Below is a small trained network, with its code and all its weights. Each question gives an input and a class and asks what happens when units are switched off, that is, made to give their printed mean instead of their output.

import numpy as np


def w(rows, s, z=0):
    codes = np.array(rows[::2]) - 128.0
    scale = np.full(codes.shape[1], s)
    scale[-1] = z or s
    return codes * scale


def norm(h):
    return h / np.sqrt((h * h).mean(-1, keepdims=True) + 1e-5)


def f(y):
    return np.maximum(y, 0)


def log_softmax(a):
    a = a - a.max(-1, keepdims=True)
    return a - np.log(np.exp(a).sum(-1, keepdims=True))


def net(x, mask):
    res = np.array(x, float).reshape(1, 6) / 4 @ E
    u = 0
    for l in range(4):
        y = f(norm(res) @ A[l][:, :-1].T + A[l][:, -1])
        res = res + np.where(mask[u : u + 10], y, B[l][:, -1]) @ B[l][:, :-1]
        u += 10
    return log_softmax(norm(res)[-1] @ U[:, :-1].T + U[:, -1])


A, B = {}, {}
E = w([
[124,95,40,153,105],'x0',
[101,239,178,133,2],'x1',
[165,14,107,56,129],'x2',
[82,161,124,196,121],'x3',
[226,219,76,200,144],'x4',
[127,104,230,227,57],'x5',
],0.0037)
A[0] = w([
[42,240,162,146,164,67],'0.n1',
[151,97,176,201,59,115],'0.n2',
[157,107,147,246,72,197],'0.n3',
[147,87,75,161,117,146],'0.n4',
[149,184,143,143,58,133],'0.n5',
[161,128,47,254,224,77],'0.n6',
[76,63,181,129,105,173],'0.n7',
[78,133,96,125,206,249],'0.n8',
[51,172,164,10,62,93],'0.n9',
[117,87,52,177,134,131],'0.n10',
],0.0057,0.002)
B[0] = w([
[142,165,126,254,11,214],'0.n1',
[97,133,202,60,141,198],'0.n2',
[86,85,153,35,127,227],'0.n3',
[108,117,122,158,136,184],'0.n4',
[141,28,148,87,139,197],'0.n5',
[119,95,60,211,80,254],'0.n6',
[31,143,96,64,209,216],'0.n7',
[211,138,198,142,170,246],'0.n8',
[141,188,84,139,147,224],'0.n9',
[152,92,129,154,159,195],'0.n10',
],0.0058,0.0035)
A[1] = w([
[147,254,160,133,159,107],'1.n1',
[158,147,153,173,108,190],'1.n2',
[159,190,96,185,128,102],'1.n3',
[98,208,84,188,169,48],'1.n4',
[84,126,97,100,168,5],'1.n5',
[234,223,118,75,95,186],'1.n6',
[87,94,104,86,168,114],'1.n7',
[134,146,214,41,156,7],'1.n8',
[64,152,132,167,139,111],'1.n9',
[37,169,170,36,113,138],'1.n10',
],0.0056,0.0015)
B[1] = w([
[74,166,164,140,132,207],'1.n1',
[91,111,156,91,2,194],'1.n2',
[118,68,164,101,66,209],'1.n3',
[121,39,130,186,75,195],'1.n4',
[80,148,121,105,123,160],'1.n5',
[69,162,228,92,204,231],'1.n6',
[129,111,187,198,115,210],'1.n7',
[149,95,112,150,135,202],'1.n8',
[139,136,135,159,85,174],'1.n9',
[149,74,47,242,121,254],'1.n10',
],0.0041,0.0031)
A[2] = w([
[233,196,133,128,68,158],'2.n1',
[124,70,98,131,182,165],'2.n2',
[111,170,113,141,129,132],'2.n3',
[153,171,125,18,62,113],'2.n4',
[175,228,168,63,160,236],'2.n5',
[195,160,116,98,165,170],'2.n6',
[169,117,2,175,144,200],'2.n7',
[247,168,131,159,230,90],'2.n8',
[78,31,187,62,118,9],'2.n9',
[189,103,89,118,174,156],'2.n10',
],0.006,0.0012)
B[2] = w([
[9,3,188,120,208,185],'2.n1',
[119,91,134,100,46,254],'2.n2',
[120,167,212,204,99,154],'2.n3',
[229,109,87,89,224,169],'2.n4',
[121,115,161,129,239,189],'2.n5',
[88,119,156,146,137,173],'2.n6',
[131,30,14,197,122,254],'2.n7',
[132,189,91,185,80,220],'2.n8',
[48,145,169,113,139,250],'2.n9',
[85,52,152,246,31,219],'2.n10',
],0.0042,0.0033)
A[3] = w([
[67,42,81,113,103,220],'3.n1',
[63,197,71,28,147,144],'3.n2',
[108,119,139,171,186,108],'3.n3',
[117,105,56,118,117,218],'3.n4',
[58,69,112,135,182,255],'3.n5',
[172,108,201,104,137,158],'3.n6',
[93,101,170,169,112,94],'3.n7',
[163,4,165,66,126,60],'3.n8',
[184,76,106,96,254,173],'3.n9',
[54,126,46,131,94,21],'3.n10',
],0.0066,0.00092)
B[3] = w([
[131,108,166,126,151,254],'3.n1',
[180,156,61,253,152,149],'3.n2',
[167,176,87,75,125,174],'3.n3',
[104,80,124,177,154,179],'3.n4',
[162,161,201,91,209,243],'3.n5',
[138,69,102,69,228,163],'3.n6',
[139,189,126,93,175,210],'3.n7',
[38,151,117,160,131,214],'3.n8',
[167,226,129,151,69,189],'3.n9',
[153,83,109,140,161,179],'3.n10',
],0.0056,0.0055)
U = w([
[220,211,109,108,200,119],'0',
[81,206,165,184,20,138],'1',
[167,138,45,5,41,23],'2',
[55,92,210,79,209,170],'3',
[156,39,40,203,146,170],'4',
[197,131,56,11,34,1],'5',
[173,129,63,29,66,15],'6',
],0.012,0.0092)

Each question gives the input, the list of numbers given to net, and the class t.
The units are the neurons (one row each of A and B). Each row of codes is followed by its name. A weight is (code - 128) times the scale printed after its matrix; where a second scale follows, it is the last column's (A, B and U).
mask holds one flag per neuron, layer by layer. A switched-off neuron (its flag False) gives its mean, the last column of its row in B, instead of its output. The means were averaged over made-up inputs and are rounded, as every weight is.
A unit's drop is (log p(t) with every unit on - log p(t) with that unit switched off) / (log p(t) with every unit on - log p(t) with every unit switched off).
The circuit of an input: a set's keep is (log p(t) with only the set's units on - log p(t) with every unit switched off) / (log p(t) with every unit on - log p(t) with every unit switched off). Starting from the 12 units with the biggest drops (on a tie, the unit counted first), units are removed one at a time, each time the one whose removal leaves the highest keep (on an exact tie, the one counted first), for as long as the keep stays at least 0.8.
units of the circuit, in order: the units of the circuit, biggest drop first
k most important neurons: the k neurons with the biggest drops, biggest first
k most important neurons of layer l: the k neurons of layer l with the biggest drops, biggest first
drop when u is switched off: that unit's drop, to one decimal
input [8,2,-5,-7,-7,0], class 4: most important neuron => (0.n9)
input [-8,8,2,3,7,-1], class 3: units of the circuit, in order => (0.n5; 2.n1)
input [-5,7,5,2,-4,-4], class 0: 2 most important neurons => (0.n9; 0.n6)
input [5,8,7,-8,6,1], class 0: 2 most important neurons of layer 1 => (1.n6; 1.n10)
input [5,6,6,6,-8,-1], class 4: units of the circuit, in order => (0.n9; 1.n10; 3.n10)
input [0,4,2,5,8,-4], class 4: 3 most important neurons of layer 0 => (0.n6; 0.n2; 0.n8)
input [-7,4,8,5,-5,-6], class 0: 2 most important neurons of layer 3 => (3.n2; 3.n5)
input [-8,5,1,-2,-5,-3], class 1: 2 most important neurons of layer 1 => (1.n10; 1.n1)
input [-6,4,-7,-7,5,-7], class 3: 2 most important neurons => (2.n1; 0.n1)
input [3,5,1,-4,1,0], class 0: 2 most important neurons of layer 3 => (3.n9; 3.n2)
input [4,8,4,-7,-2,0], class 0: 2 most important neurons of layer 0 => (0.n9; 0.n6)
input [1,5,1,6,-6,7], class 3: drop when 0.n3 is switched off => 0.1
input [7,8,-4,-3,-8,-3], class 4: drop when 3.n10 is switched off => 0.2
input [-1,8,-2,-6,-1,-6], class 0: units of the circuit, in order => (2.n4)
input [-5,-3,-6,0,1,-4], class 1: drop when 0.n1 is switched off => 0.6
input [-8,-6,-7,-1,-5,-1], class 0: 2 most important neurons of layer 0 => (0.n8; 0.n6)
input [-2,0,5,-4,8,1], class 3: 2 most important neurons of layer 0 => (0.n7; 0.n10)
